In the rows, zero is written as 128.
Each row of numbers belongs to one of the nodes below and depends on some of the facts about them. Some rows are named. Which node is each other row?

Some rows with their names:
[135 137  30 158 142 113  86  97 170 112 110 127 180 147  75  77 150 120
 139 104 114 115 147 109 135 138 102 131 144 175 111  95  92 123 145]: stezevam
[123 120 119 122 120 121 125 129 122 152 132 121 137 117 134 145 116 128
 120 151 145 134 148 136 136 126 132 135 122 114 136 128 134 131 143]: tagek
[140 177 189 116 138 165 135 143 164 134 143 148  79  97 151 102 135 140
 108 100 127 120 107 129  95 134 140 136 149 151 139 145 148 140 123]: radeplak
[109 121 127 136 131 121 133 139 111 150 146 115 139 125 129 141 109 138
 129 144 149 119 153 127 121 127 124 107 129 126 153 123 111 123 103]: mopler
[119  86  93  96 140 149 129 123 142 176 136 151 150 151 166 133  78 181
 147 135 126 220  98  63 153 124 155 105 125  69 141 127 138 126 144]: koplas
[134 103 156 117 109 115 151 103 125 153 128 133 161 132 138 141 123 127
 104 142 119 148 145 121 115 127 136 143 105 123 104 126 133 130 135]: stubrek
[116 154  56 156 117 116 113 112 132  77  87  96 133 146 132 129 141 137
 147 107 114 101 154 135 153 109  99 112 118 186 137 106 110 110 142]: pelak
[138 109 131 119 117 114 136 117 118 150 142 135 148 119 122 141 121 120
 124 138 134 131 136 125 128 128 132 134 108 111 117 133 133 125 129]: dretu
[133 101 150 116 113 117 134 107 106 141 141 137 137 124 141 137 120 109
 115 145 115 142 146 133 125 129 127 136 111 104 122 126 133 137 149]: pigri
[112 123 123 125 137 124 142 147 120 124 128  91 136 122 144 154 105 160
 142 119 140 128 159 132 127 114 125 120 121 152 127 135 136 106 130]: vatro
[122 148 115 136 129 114 123 106 148 166 151 130 144  98 140 117  93 134
 125 125 137 129 171 119 115 138 116 128 125 160 130 126 139 115 149]: drimun
[156 149 178 118 147 169 142 162 143 120 131 141  88 113 122 117 167 136
 109 107 137 120  91 129 108 122 148 130 142 134 137 143 141 139 110]: poku
[152 145 180 116 149 170 143 165 145 119 136 137  90 115 125 111 161 138
 110 105 134 119  90 132 101 125 152 132 148 130 134 140 140 142 110]: kulen
[154 150 177 119 149 171 144 163 142 123 129 141  87 113 118 114 165 134
 110 106 138 118  93 127 107 123 150 130 144 133 137 143 142 139 111]: plove
[ 96  70 227 126 147  99 119 102 113 146  84 149 148 149  77 135  80 105
 134 125 141 150 166 144 132 159 110 161 133  91  54 157 125 101 107]: trotre
[115 137  81 146 113 115 101  95 124  88 100 131 125 153 132 114 133 106
 147 119 101 118 131 134 153 124  99 120 127 136 135 107 108 131 140]: flilus
[157 140 158 111 150 164 151 160 148 112 145 133  98 105 113 110 173 134
 125 100 132 118  76 129 115 126 153 154 138 141 123 147 163 143 129]: flovadron
[132 130  95 146 104 113  96  77 122  99  90 155 127 152 123 117 142  90
 127 128  94 128 131 127 160 129 103 122 117 120 123 105 111 134 150]: sonuse
[156 147 180 117 149 172 142 165 142 121 129 142  87 113 118 116 166 138
 109 106 138 120  94 125 107 123 149 130 146 135 138 144 143 139 110]: vadrum

Some facts about the nodes:
bekar: skobemen rokobe
brabos: nubrum pusti; skobemen klededru
breral: nubrum plove; brisku 556; skobemen kofede
brerim: nubrum busek
bresik: nubrum restak; skobemen plarir
briguren: nubrum nurifol; brisku 944
briklizal: skobemen pilu
bripin: nubrum flufluskes; brisku 901
brogo: skobemen klaran
brona: nubrum dromak; brisku 944; skobemen fefak
bropubu: gikar klises, vibu, brabos, tagek; nubrum briklizal; brisku 944
bruli: nubrum radeplak; skobemen radeplak
demom: nubrum brido; brisku 695; skobemen vubris
derupi: nubrum poku; brisku 901
drabo: nubrum grifu; brisku 901
drabra: gikar musku, brafal; nubrum briklizal; brisku 381; skobemen skanavak
dratram: nubrum flozos
dretu: nubrum mapluk; brisku 901; skobemen nudrok
drimun: nubrum getruk; skobemen skama
dromak: skobemen druvo
drosku: nubrum klefa; skobemen foru
drozaram: nubrum mosiplak; brisku 46; skobemen kazi
druvo: nubrum briklizal; brisku 645; skobemen fleklil
dugro: nubrum stiflirin; brisku 695; skobemen naplek
dumi: nubrum pupi; brisku 695
fali: nubrum klises; brisku 789
fazepla: nubrum flovadron; brisku 45; skobemen regrol
fedre: nubrum stiflirin; brisku 64
fefak: nubrum gragu; brisku 944
fetren: skobemen trotre
fevu: nubrum flovadron; brisku 789; skobemen skoflu
flatrezi: nubrum povak; brisku 46
fleklil: gikar tropli, musku, mibu, brafal; nubrum brogo; brisku 381; skobemen flovadron
flenun: gikar plelel, brafal; nubrum radeplak; brisku 789
flibri: gikar korer, pilu; nubrum poku
flilus: gikar stane, breral, klarovor; nubrum gragu
fliple: nubrum paze; brisku 901; skobemen povak
flovadron: skobemen vadrur
flovos: gikar plelel, brerim, klaran, fluski, kofede; nubrum fetren; brisku 944; skobemen gamam
flozos: gikar zumilor, skama
flufluskes: gikar fali, grifu, fedre, pigri
fluski: nubrum flovadron; brisku 645; skobemen logrim
fodre: gikar klilipu, stiflirin; nubrum briklizal; brisku 837
foru: gikar klilipu, logrim; nubrum flufluskes; brisku 645
fugin: gikar briguren, korer, pigri; nubrum stiflirin; brisku 944
gade: nubrum tabrus; brisku 45; skobemen drabra
gamam: gikar grifu, rastepi, trasi; nubrum mosiplak; brisku 64; skobemen dretu
getruk: skobemen klilipu
gigar: nubrum klededru; brisku 789
gogrum: skobemen briklizal
gradu: gikar gogrum, stakis, grasis, skama, brido; nubrum gogrum; brisku 556
gragu: skobemen pulon
grasis: nubrum tabrus; brisku 381; skobemen fali
gunekes: nubrum bratri; brisku 901
kazi: gikar klededru, bripin, fefak; nubrum povak; brisku 381
kigo: nubrum mapluk; brisku 64
klarovor: nubrum poku; brisku 556; skobemen flozos
klaskal: nubrum pupi; brisku 837
klasku: nubrum tabrus; brisku 556
klefa: skobemen vatro
klilipu: nubrum restak; brisku 45; skobemen fodre
klipli: nubrum lekli
klises: skobemen bruli
klolom: gikar brogo, bresik, getruk, plolen; nubrum mosiplak; brisku 45
klotrun: nubrum mosiplak; brisku 645; skobemen drozaram
klumak: nubrum radeplak; brisku 64
kluste: nubrum briklizal; brisku 556; skobemen brabos
kluzer: nubrum getruk; brisku 944
kofede: skobemen drabo
koplas: nubrum briklizal; brisku 789; skobemen togimo
korer: nubrum mosiplak; brisku 944
lebur: nubrum briklizal; brisku 695; skobemen zeka
logrim: nubrum gragu; brisku 901
loklu: nubrum klises; brisku 645; skobemen tabrus
madrepa: nubrum fetren; brisku 789; skobemen zumilor
mager: nubrum povak; brisku 645; skobemen fazepla
mibu: skobemen brogo
moklu: nubrum dovubral; brisku 64; skobemen busek
mopler: nubrum plolen; brisku 645; skobemen mager
mosiplak: skobemen rikluk
mufur: gikar zegome, raro, zoplus, lekli; nubrum tistolil; brisku 64; skobemen brido
musku: nubrum bekar; brisku 381; skobemen bratri
nanan: gikar dugro, brerim, fevu, savu; nubrum plolen; brisku 944
naplek: nubrum klefa; brisku 901
noru: nubrum kofede; brisku 645
nozan: gikar paplok, drimun, logrim, dovubral, dratram, naplek; nubrum kavuk; brisku 556
nudrok: nubrum dromak; brisku 789; skobemen dratram
paplok: nubrum radeplak; brisku 45; skobemen vofe
patok: nubrum bekar; brisku 901; skobemen teduk
patroklim: nubrum klededru; brisku 645
pelak: gikar pupi, pligam, kofede; nubrum tistolil; brisku 381; skobemen restak
pigri: nubrum bratri; brisku 556
pilu: nubrum bekar; brisku 556
plarir: gikar paze, dratram, tagek
pledos: nubrum stiflirin; brisku 901
plegrer: gikar dumi, bekar, trote, bratri, tagek, brafal; nubrum getruk; brisku 46; skobemen nanan
plelel: nubrum brogo; brisku 695; skobemen bripin
pligam: nubrum mapluk; brisku 45; skobemen flenun
plodran: nubrum tistolil; brisku 695; skobemen brafal
plolen: skobemen gradu
plove: skobemen fevu
poku: skobemen sedal
postul: nubrum klises; brisku 944
povak: skobemen patok
pulon: nubrum flovadron; brisku 556; skobemen korer
pusti: skobemen flibri
radeplak: skobemen drimun
raro: nubrum tistolil; brisku 645
rastepi: nubrum klises; brisku 64; skobemen lekli
regrol: gikar trotre, stiflirin, fetren; nubrum grifu
restak: gikar fluski, pulon, druvo, klipli; skobemen bekar
ribak: nubrum bekar; brisku 837
rikluk: gikar trote, poku; nubrum grifu
rokobe: nubrum klises; brisku 695
rufum: nubrum povak
sadi: gikar korer, getruk; nubrum tistolil; brisku 901; skobemen plegrer
savu: nubrum getruk
sedal: gikar demom; nubrum dovubral; brisku 789
skabra: nubrum klises; brisku 381; skobemen kluzer
skama: nubrum dromak; brisku 901; skobemen raro
skanavak: nubrum mibu; brisku 837; skobemen pligam
skatrus: gikar drabo; nubrum bekar; skobemen musku
skoflu: gikar kulen, zeli, klotrun, madrepa; nubrum zeskis; brisku 837
skulom: nubrum radeplak; brisku 645; skobemen klaskal
sonuse: gikar fali, drosku, vedo, bripin, pilu; nubrum grifu; brisku 556; skobemen postul
soteski: gikar klilipu, fluski, mibu, kavuk, brona; nubrum brafal; brisku 901; skobemen vigan
stakis: nubrum dromak; brisku 645
stane: nubrum restak; brisku 789
stezevam: gikar brerim; nubrum poku
stiflirin: skobemen dumi
stiskes: gikar drimun, brerim, fliple, vadrur, gragu, flovadron; nubrum povak; brisku 789; skobemen mapluk
stiskil: nubrum mosiplak; brisku 901; skobemen mibu
stubrek: nubrum flufluskes; brisku 837
tabil: nubrum povak; brisku 45; skobemen mopler
tabrus: skobemen brerim
tagek: nubrum klededru; brisku 695
teduk: gikar paplok, mosiplak, lebur, tufal, lekli; nubrum bratri; brisku 64; skobemen fugin
tiflo: gikar kigo, zeskis; nubrum briklizal; brisku 64; skobemen flatrezi
tipas: gikar grifu, klilipu, povak, zegome, klarovor, pigri; nubrum tistolil; brisku 837
tistolil: gikar drimun, brerim, klipli; skobemen tipas
togimo: nubrum klaran; skobemen paplok
trasi: nubrum kavuk; brisku 645
tritrin: nubrum busek
tropli: nubrum gogrum; brisku 901
trote: nubrum flozos; brisku 645; skobemen klumak
trotre: nubrum mosiplak; brisku 837; skobemen gunekes
trudan: nubrum tistolil; brisku 45; skobemen pigri
tufal: nubrum gogrum; brisku 695
tutim: gikar kluzer, brafal; nubrum mosiplak
vadrum: skobemen breral
vadrur: nubrum flovadron
vastal: gikar zegome; nubrum kofede; skobemen stakis
vatro: nubrum fetren; brisku 381; skobemen bropubu
vedo: nubrum getruk; brisku 64; skobemen stubrek
vibu: nubrum klededru; brisku 381
vigan: gikar plelel; nubrum stiflirin; brisku 789
vofe: nubrum kofede; brisku 789
vubris: gikar moklu, ribak, fetren, klaskal, druvo; nubrum getruk; skobemen savu
zegome: nubrum vadrum; brisku 556; skobemen madrepa
zeka: nubrum flufluskes; brisku 789
zeli: nubrum povak; brisku 837; skobemen kavuk
zoplus: nubrum dromak; brisku 556
zukem: gikar fliple; nubrum brido; skobemen mosiplak
zumilor: nubrum brogo; brisku 556; skobemen tutim
zusto: nubrum kofede; brisku 556

Name these rows:
No name comes twice in this set of rows, the named rows included.
[147 164 119 138 143 165 104 134 166  71  97 147  95 147 103  75 188 117
 123  87  98 106  84 129 124 126 122 132 161 153 131 110 110 148 122] => restak
[136 137  83 157  93 105 105  78 109  90 101 147 122 145 130 123 154  86
 128 127  94 109 138 135 161 122  96 117 105 137 139 101 114 137 150] => sadi
[125 111 104 121 129 108 143 124 121 140 155 109 148 112 125 135 120 129
 143 132 136 128 132 130 132 129 131 149 115 132 116 135 151 127 149] => vadrur
[147 176 184 122 140 165 135 145 158 132 134 148  77  96 142 105 144 140
 106 103 134 119 109 128 103 130 141 130 143 154 144 143 149 136 119] => klises
[156 149 172 119 151 171 142 165 146 127 132 140  95 113 111 113 168 140
 108 105 137 121  95 126 104 123 149 130 145 140 136 142 141 139 113] => gragu
[130 117 122 127 127 125 126 127 118 151 128 127 137 113 123 144 119 132
 119 144 150 139 151 131 142 127 129 129 122 117 137 131 136 128 144] => demom
[147 146 175 112 148 167 144 167 150 119 145 130 101 117 118 106 164 135
 107 111 128 117  89 131  93 126 153 141 153 134 129 137 135 147 110] => klaran
[126 139  68 154 122 117  97  99 134  97  96 135 137 149 110 108 138 114
 143 117 112 120 137 126 155 129 102 119 128 148 130 106 108 124 139] => zukem
[138 124 112 132 114 117 132 125 115 152 135 120 144 103 125 153 129 126
 112 153 153 122 164 138 139 122 127 131 111 131 145 124 137 129 150] => plodran
[138 192 173 107 112 152 145 184 176 129 107 120  96 133 137 133 149 146
 108 155 148 111  37 146 102 127 177 148 158 115 120 154 125 142  75] => brafal
[107 114 251 120 181 150 117 167 133 109 100 151  83 133  70 104 119 113
 134  94 150 118 111 156 114 156 127 159 178 101  88 172 131 121  84] => mosiplak
[119 142  73 151 113 112 102  99 125  92  93 135 128 148 123 119 136 112
 144 122 112 117 131 129 158 126 102 117 124 140 135 109 110 126 136] => skatrus
[130 135  88 149 107 113  98  83 122  98  91 151 127 154 119 112 142  97
 136 123 100 126 125 128 160 130 100 119 119 128 127 107 108 129 138] => soteski
[136 109  83 134 154 118 123 127 160 162 158 113 191 117  83 101 128 139
 124 124 142 131 159 107 102 142 128 140 137 163 107 114 118 119 138] => brerim

The same nodes again, as new rows of numbers:
Named rows:
[126 134 131 117 114 134 124 123 125 127 125 128 143 132 137 128 127 121
 131 136 132 132 141 134 122 129 130 128 132 126 116 128 130 128 122 129
 129 127 130 129 132 125 127 119 124 123]: tufal
[130 134 148  99 120  89 134 143 130 121 120 102 108 145  60  83 169 112
 116  66 120 163 103 124 187  92 158 144 149 146 165 132 138 124 157 119
 140 131 135 124 137 150 128 142 112 135]: briklizal
[131 109 131 126 132 131 133 131 130 143 142 123 130 122 105 110 135 143
 127 144 108 123 120 126 179 132 139 130 127 142 153 109 125 115 130 123
 138 123 134 122 118 121 128 121  94 133]: plolen
[136 138 134 125 131 140 125 138 128 131 112 133 133 121 140 144 113 142
 132 145 127 115 138 128 115 136 122 128 122 111 118 122 131 133 146 132
 121 126 149 129 129 125 122 127 142 120]: rufum
[133 110 122 140 142 159 125 127 127 137 109 147 115 129 143 142 139 127
 115 128 126 114 105 109  95 146 103 128 133 120 122 138 131 137 133 128
 119 139 153 125 124 125 124 134 179 132]: trudan
[131 115 135 127 130 123 134 116 130 142 151 121 117 128  95 112 125 142
 125 144 109 114 127 123 172 130 144 126 125 140 152 114 128 113 135 125
 135 120 135 128 119 125 135 127  93 123]: brogo
[126 141 120 121 122 148 121 130 126 115 134 134 133 136 125 137 127 122
 129 148 146 147 142 133 127 134 116 126 136 126 113 133 125 138 125 139
 134 132 124 128 126 124 137 120 131 129]: pulon
[130 118 133 132 143 113 142 126 129 134 144 115 107 118 117 118 116 132
 125 105 112 104 128 133 160 128 144 127 122 139 149 102 125 119 125 131
 134 114 123 126 121 136 130 134 112 148]: flozos
[126 126 126 127 136 126 134 122 126 133 147 121 118 128 108 112 128 132
 119 142 129 125 128 127 185 132 140 125 125 137 154 110 121 115 137 133
 145 126 139 129 118 127 130 127  99 134]: pupi
[134 138 124 141 153 113 126 147 133 125 123 123 124 118 148 145 115 130
 127 132 123 109 132 138 116 122 103 132 125 122 116 130 123 147 144 131
 116 125  87 126 129 140 120 124 185 154]: plegrer
[130 112 134 126 123 136 130 121 125 133 118 137 132 131 129 129 126 133
 129 119 128 130 111 120 113 138 135 131 128 120 132 135 137 121 120 128
 127 129 155 130 130 124 120 141 117 117]: stane
[118 142 127 132 135 130 135 120 124 122 160 116 113 128  93 111 115 146
 109 150 131 121 133 135 176 132 155 121 125 142 151 117 124 113 143 138
 147 126 142 132 117 131 129 135  95 123]: klaran
[132 125 127 119 125 122 123 130 129 132 127 133 134 128 147 139 129 141
 132 137 131 128 132 128 124 125 115 131 126 121 117 133 125 134 141 123
 124 130 118 129 126 125 128 115 135 126]: skulom
[126 131 126 143 127 117 123 122 129 132 123 125 142 121 151 126 128 115
 127 117 127 121 134 129 110 128 123 127 125 129 114 131 125 133 115 127
 122 125 130 127 135 126 126 118 155 117]: pledos
[133 131 131 120 128 129 127 136 127 129 115 128 129 122 141 134 124 139
 133 134 126 129 129 130 125 126 128 128 123 116 131 130 132 127 144 126
 122 128 128 129 129 129 123 128 124 124]: tritrin
[128 154 124 121 122 152 121 131 125 118 120 130 142 124 125 132 127 141
 123 153 152 153 138 130 136 136 131 122 133 114 120 138 126 127 134 135
 132 136 159 133 129 122 122 133 115 113]: drimun
[133 118 133 118 126 130 123 146 131 148 104 135 119 131 148 147 131 136
 134 100 122 108 128 134 118 124 103 141 133 136 111 122 125 136 104 109
 116 125  86 123 126 133 143 114 138 142]: sonuse
[132 131 129 122 127 126 126 130 129 131 129 128 131 130 132 129 128 131
 138 136 122 124 138 127 124 126 116 126 126 126 119 130 132 135 136 127
 125 128 117 128 128 130 130 129 133 129]: mopler
[123 130 126 138 125 118 124 121 129 129 122 128 140 123 145 122 128 112
 127 114 124 118 129 132 110 129 129 127 125 130 118 133 126 133 118 128
 121 122 128 130 135 127 129 117 148 121]: derupi

Rows to name:
No name comes twice in this set of rows, the named rows included.
[118 134 117 130 141 142 127 154 127 134 118 133 109 116 123 140 120 152
 102 115 158  95 120 146 184 147 141 133 124 122 138  97 115 121 114 132
 139 122 134 127 120 132 120 119 128 149] => tistolil
[123 132 125 110 118 131 120 133 125 125 130 135 149 129 127 132 131 126
 126 143 151 147 136 134 137 130 137 130 130 115 119 132 125 127 139 132
 129 129 140 127 130 123 122 110 130 129] => dugro
[126 155 135 143 124 141 126 145 132 136  80 128 114 114 152 144 109 119
 120  74 133  99 132 132  98 142 129 132 115 124 102 109 121 143  78 123
 108 118 126 130 139 130 139 114 148 119] => tipas
[120 169 145 117 110  89 124 141 130 109  85 103 118 142  98 103 160 114
 112  34 134 164 112 132 116  95 153 147 148 137 118 145 138 142 117 117
 126 134 115 133 155 154 134 136 149 116] => fodre
[132 139 141  99 117  95 124 143 133 110 108 114 140 164  83 111 177 115
 125  90 126 176 117 116 141  89 127 154 156 138 124 163 136 145 151 119
 134 138 103 120 141 143 137 129 161 136] => kluste
[125 125 125 132 144 121 128 136 127 121 121 133 109 126 156 142 121 136
 121 112 130 113 129 141 112 124 119 135 137 122 117 132 127 133 126 132
 124 130 106 128 126 138 117 133 164 148] => fleklil
[123 138 123 114 114 123 120 126 122 124 153 134 152 132 132 124 134 129
 126 172 140 141 142 130 139 120 135 123 131 120 119 141 125 124 156 129
 134 135 139 133 127 124 118 118 133 119] => plelel
[125 131 128 129 128 146 124 118 126 120 115 134 135 126 134 125 122 140
 119 140 136 135 113 130 120 137 140 128 132 113 124 139 132 120 127 133
 130 133 151 130 132 126 110 148 128 116] => fevu
[132 139 135 124 123 121 127 126 128 122 126 127 145 132 135 137 108 124
 135 143 130 125 143 128 114 127 126 130 122 121 110 130 128 132 122 138
 125 120 129 126 130 126 128 125 140 124] => rokobe
[119 140 118 133 117 122 119 124 125 125 139 133 148 131 124 124 139 125
 114 138 149 138 128 123 130 134 134 123 127 124 121 137 122 128 131 129
 135 132 141 130 132 123 128 115 140 112] => fliple
[121 145 126 123 133 135 124 145 128 117 113 129 125 126 135 141 119 154
 117 122 158 132 128 141 134 132 135 131 125 112 124 128 122 130 134 130
 128 131 127 134 130 134 120 133 119 128] => stezevam
[125 140 131 147 137 113 127 132 131 128 107 117 131 112 153 131 113 126
 130  95 121 110 126 134 104 127 131 132 120 134 113 119 125 138 106 123
 118 123  95 128 136 135 126 128 151 131] => skoflu

Now the same nodes, written a new way:
Named rows:
[157 134 129 161 117  71 123 163 131 132 166 147 101 126 109 106 217 110
 120  97 137 140 126  97 131 121 131  93]: grasis
[151 131 105 134 134 106  94 135  86 171 127 163 111 139 130 116 222  89
 142 106 132 113  76 122 149  84 140 121]: tipas
[161 109 117 129 124 123 101 157 136 151 148 151 104 114 111 114 197 107
 135 113 164 125  89  98 131  97 158 102]: zegome
[131 124 108 135 127 109 110 149  90 154 136 166 112 122 106  90 216  85
 132 117 144 131  86 133 158  79 146 116]: mufur
[140 118 119 138 118 121 121 154 125 146 146 155  99 117 104  92 196 122
 146 118 150 143  77 107 136 103 145 116]: klilipu
[142 113 119 137 120 118 121 156 124 145 148 155 103 117  99  96 190 118
 142 113 155 146  84 109 139 106 147 120]: fluski
[147 113 124 144  98 122 119 150  93 167 176 168 106 126  94 119 209 159
 139 167 122  61  70 119 131 157 177 120]: bratri
[139  91 100 162  98  57  75 148  92 155 175 176  90 101 113  91 182  97
 150  97 169 116  75 141  99  51 137 116]: drabra
[143 115 108 143 130 108 101 146 100 182 134 163 119 125 114 104 216  97
 156 111 133 130  74 141 146  97 136 128]: regrol
[144 138 113 134 121  99 112 156  79 136 146 175 109 135 122 109 228  81
 138 104 121 110  64 100 139  92 120 131]: rokobe
[162  91  70 127 117 139 132 186 137 157 162 131 100  75 110  91 178 103
 139 153 121 153  72  90 114 112 109 132]: klotrun
[149 136 121 129 116 108 120 160  91 123 150 177 105 136 119 112 223  95
 140 101 126 110  58  79 127 101 121 133]: tufal
[152 138 116 146 124 126 110 133 120 172 130 155  94 139 137 107 209 139
 170 115 127 131  54  95 128 106 137 118]: tropli
[153 110 121 131 124 101  88 147 105 156 136 146 114 105  98  84 212  83
 124 107 140 118  96 140 152  85 133 134]: fleklil
[149 121 119 127 118 115 113 160 115 128 150 162 104 119 108 105 208  97
 131 109 151 123  79  92 134  94 143 114]: brona
[143 113 115 148 101 111 112 147  83 180 174 167 109 122  97 116 215 147
 137 171 116  59  74 139 140 148 175 117]: mapluk
[161 110 118 129 126 123 102 156 137 150 146 151 103 116 112 114 197 107
 135 112 164 127  89  96 133  96 159 101]: pulon
[140 114 114 146  93 114 111 145  93 170 174 156 102 110  94  96 213 149
 124 178 124  60  83 140 141 131 180 109]: pusti
[149 117 118 140 125 119 118 153 115 158 145 165 105 129 113 113 200 119
 156 110 141 136  67 101 133 115 139 124]: klipli

Rows to name:
No name comes twice in this set of rows, the named rows included.
[144 145 125 136 106  98 122 159 103 113 153 167  98 130 116  88 232  99
 127 104 131 114  81  83 127  92 123 113] => demom
[140  83 143 178  61  62  80 151 117 161 205 176  93  79 103  85 196 155
 163 155 135  43  42 157 101 104 174 106] => briklizal
[141 118 112 141 127 106 116 160  96 155 146 175 113 126 111 111 211  92
 148 112 135 130  72 116 142 105 134 123] => klumak
[163 130 128 160 123  86 111 166 150 153 160 145  99 122 116 117 222 106
 129 104 149 137 128  97 131 118 149  70] => zumilor
[151 113 109 135 122  99 106 150 106 142 149 150 108 114 106  99 198  97
 123 109 147 127  95 117 139  90 138 124] => vatro
[158 128 108 137 127 106 100 145 101 161 138 163 106 132 131 118 216  99
 146 107 129 114  72 105 134  94 134 119] => stubrek
[156 161 105 182 140  84 120 154 128 171 157 125  79 102 171 131 201 114
 167 141  85 148  67  97 156 119 126  93] => drabo
[161 121 112 168 134  71  98 161 121 189 149 160 116 131 123 129 233  86
 140  99 134 131 126 131 139 113 142  78] => gradu
[173  95  82 121 112 131 121 186 120 162 153 166 115 117 106 104 223  92
 138 118 124 126  82  81  91 116  99 128] => korer
[154 140 110 127 133 124 112 149 115 126 147 134  88 103 141 121 182  99
 135 133 130 124  54  78 156  86 147 122] => zeli

